Here is a tiny trained network, its code and every weight. The questions are about switching its units off for an input and a class, where a switched-off unit gives its printed mean instead of its output.

import numpy as np


def w(rows, s, z=0):
    codes = np.array(rows[::2]) - 128.0
    scale = np.full(codes.shape[1], s)
    scale[-1] = z or s
    return codes * scale


def f(y):
    return y / 2 * (1 + np.tanh(0.7978845608 * (y + 0.044715 * y**3)))


def log_softmax(a):
    a = a - a.max(-1, keepdims=True)
    return a - np.log(np.exp(a).sum(-1, keepdims=True))


def net(x, mask):
    res = np.array(x, float).reshape(1, 8) / 4 @ E
    y = f(res @ A[0][:, :-1].T + A[0][:, -1])
    res = res + np.where(mask, y, B[0][:, -1]) @ B[0][:, :-1]
    return log_softmax(res[-1] @ U[:, :-1].T + U[:, -1])


A, B = {}, {}
E = w([
[151,142,51,176],'x0',
[140,139,67,88],'x1',
[109,60,101,101],'x2',
[138,131,80,71],'x3',
[219,184,172,129],'x4',
[173,69,135,2],'x5',
[94,93,95,185],'x6',
[75,192,151,93],'x7',
],0.009)
A[0] = w([
[118,74,213,100,255],'n1',
[229,94,171,113,56],'n2',
[155,138,107,136,103],'n3',
[166,245,123,218,63],'n4',
[139,178,91,126,233],'n5',
[91,198,191,56,99],'n6',
[109,1,181,152,47],'n7',
[129,135,43,83,241],'n8',
[35,126,59,153,158],'n9',
[164,102,129,143,96],'n10',
[162,128,144,129,113],'n11',
[132,134,227,64,97],'n12',
],0.013,0.0046)
B[0] = w([
[157,124,48,86,224],'n1',
[164,225,132,127,205],'n2',
[146,105,140,142,140],'n3',
[101,155,235,182,255],'n4',
[172,88,166,125,190],'n5',
[97,113,188,79,202],'n6',
[168,118,32,131,197],'n7',
[208,103,206,152,226],'n8',
[93,3,132,138,209],'n9',
[160,121,112,146,143],'n10',
[144,155,134,138,146],'n11',
[100,183,106,66,208],'n12',
],0.022,0.01)
U = w([
[118,148,191,195,139],'0',
[195,201,94,135,73],'1',
[200,82,151,60,253],'2',
[91,57,90,174,134],'3',
[186,61,146,117,157],'4',
[205,87,46,118,53],'5',
[137,110,150,2,74],'6',
],0.0082,0.0074)

Each question gives the input, the list of numbers given to net, and the class t.
The units are the neurons (one row each of A and B). Each row of codes is followed by its name. A weight is (code - 128) times the scale printed after its matrix; where a second scale follows, it is the last column's (A, B and U).
mask holds one flag per neuron, in row order. A switched-off neuron (its flag False) gives its mean, the last column of its row in B, instead of its output. The means were averaged over made-up inputs and are rounded, as every weight is.
A unit's drop is (log p(t) with every unit on - log p(t) with that unit switched off) / (log p(t) with every unit on - log p(t) with every unit switched off).
The circuit of an input: a set's keep is (log p(t) with only the set's units on - log p(t) with every unit switched off) / (log p(t) with every unit on - log p(t) with every unit switched off). Starting from all 12 units, units are removed one at a time, each time the one whose removal leaves the highest keep (on an exact tie, the one counted first), for as long as the keep stays at least 0.8.
units of the circuit, in order: the units of the circuit, biggest drop first
most important unit: the unit with the biggest drop
top k neurons: the k neurons with the biggest drops, biggest first
drop of u: that unit's drop, to one decimal
input [-1,-3,-3,1,-7,1,4,-7], class 5: most important unit -> n7
input [-7,6,6,-8,7,-6,-6,-2], class 1: units of the circuit, in order -> n9; n2
input [-4,-3,-5,-6,1,8,8,2], class 5: top 2 neurons -> n7; n1
input [-1,4,-2,-3,3,6,1,-6], class 1: units of the circuit, in order -> n2; n9
input [5,8,4,8,-6,-4,2,0], class 4: units of the circuit, in order -> n8; n9
input [3,5,-4,5,-4,0,-6,-4], class 4: units of the circuit, in order -> n12; n2
input [-8,1,-4,6,6,0,3,-4], class 1: units of the circuit, in order -> n2; n9
input [1,-1,8,8,-6,-5,-7,6], class 4: top 3 neurons -> n8; n9; n12
input [-1,3,-8,0,-3,2,6,-7], class 3: top 2 neurons -> n2; n1
input [-4,-4,5,7,-7,1,7,1], class 3: top 4 neurons -> n9; n2; n12; n5
input [6,3,4,2,5,-4,-3,-7], class 0: units of the circuit, in order -> n4; n1
input [-7,8,-2,6,-1,-1,6,4], class 4: units of the circuit, in order -> n12; n9
input [-7,-2,-8,3,-4,6,-2,-7], class 6: top 2 neurons -> n12; n6
input [5,3,6,-5,-5,7,-8,-7], class 5: units of the circuit, in order -> n7; n4
input [-2,-7,-5,-7,6,8,0,-4], class 1: units of the circuit, in order -> n2
input [5,-1,1,-6,-4,-4,0,1], class 3: top 2 neurons -> n9; n8
input [-5,2,7,-4,3,-2,-2,-7], class 1: units of the circuit, in order -> n9; n2
input [2,8,0,8,1,-6,8,7], class 4: units of the circuit, in order -> n9; n8
input [4,6,4,-1,-4,0,7,4], class 3: top 3 neurons -> n9; n2; n6
input [0,-8,0,1,-4,5,-6,-8], class 5: units of the circuit, in order -> n7; n1
input [-5,-1,-8,-2,5,7,1,-4], class 1: units of the circuit, in order -> n2
input [6,4,3,7,-7,2,0,-7], class 4: top 2 neurons -> n8; n9
input [-3,-3,3,-7,-5,0,-4,3], class 5: units of the circuit, in order -> n7; n1
input [3,4,8,5,-8,4,-8,-3], class 4: top 2 neurons -> n8; n12
input [3,-4,8,5,3,4,2,-8], class 5: top 2 neurons -> n7; n4
input [1,-2,-4,-7,-7,-1,-7,-6], class 5: drop of n9 -> 0.1
input [8,0,-7,8,0,-2,4,2], class 0: units of the circuit, in order -> n4
input [-5,5,-4,8,3,-7,2,5], class 0: drop of n4 -> 0.4
input [-6,0,1,-8,-8,-4,3,5], class 3: drop of n10 -> 0.0
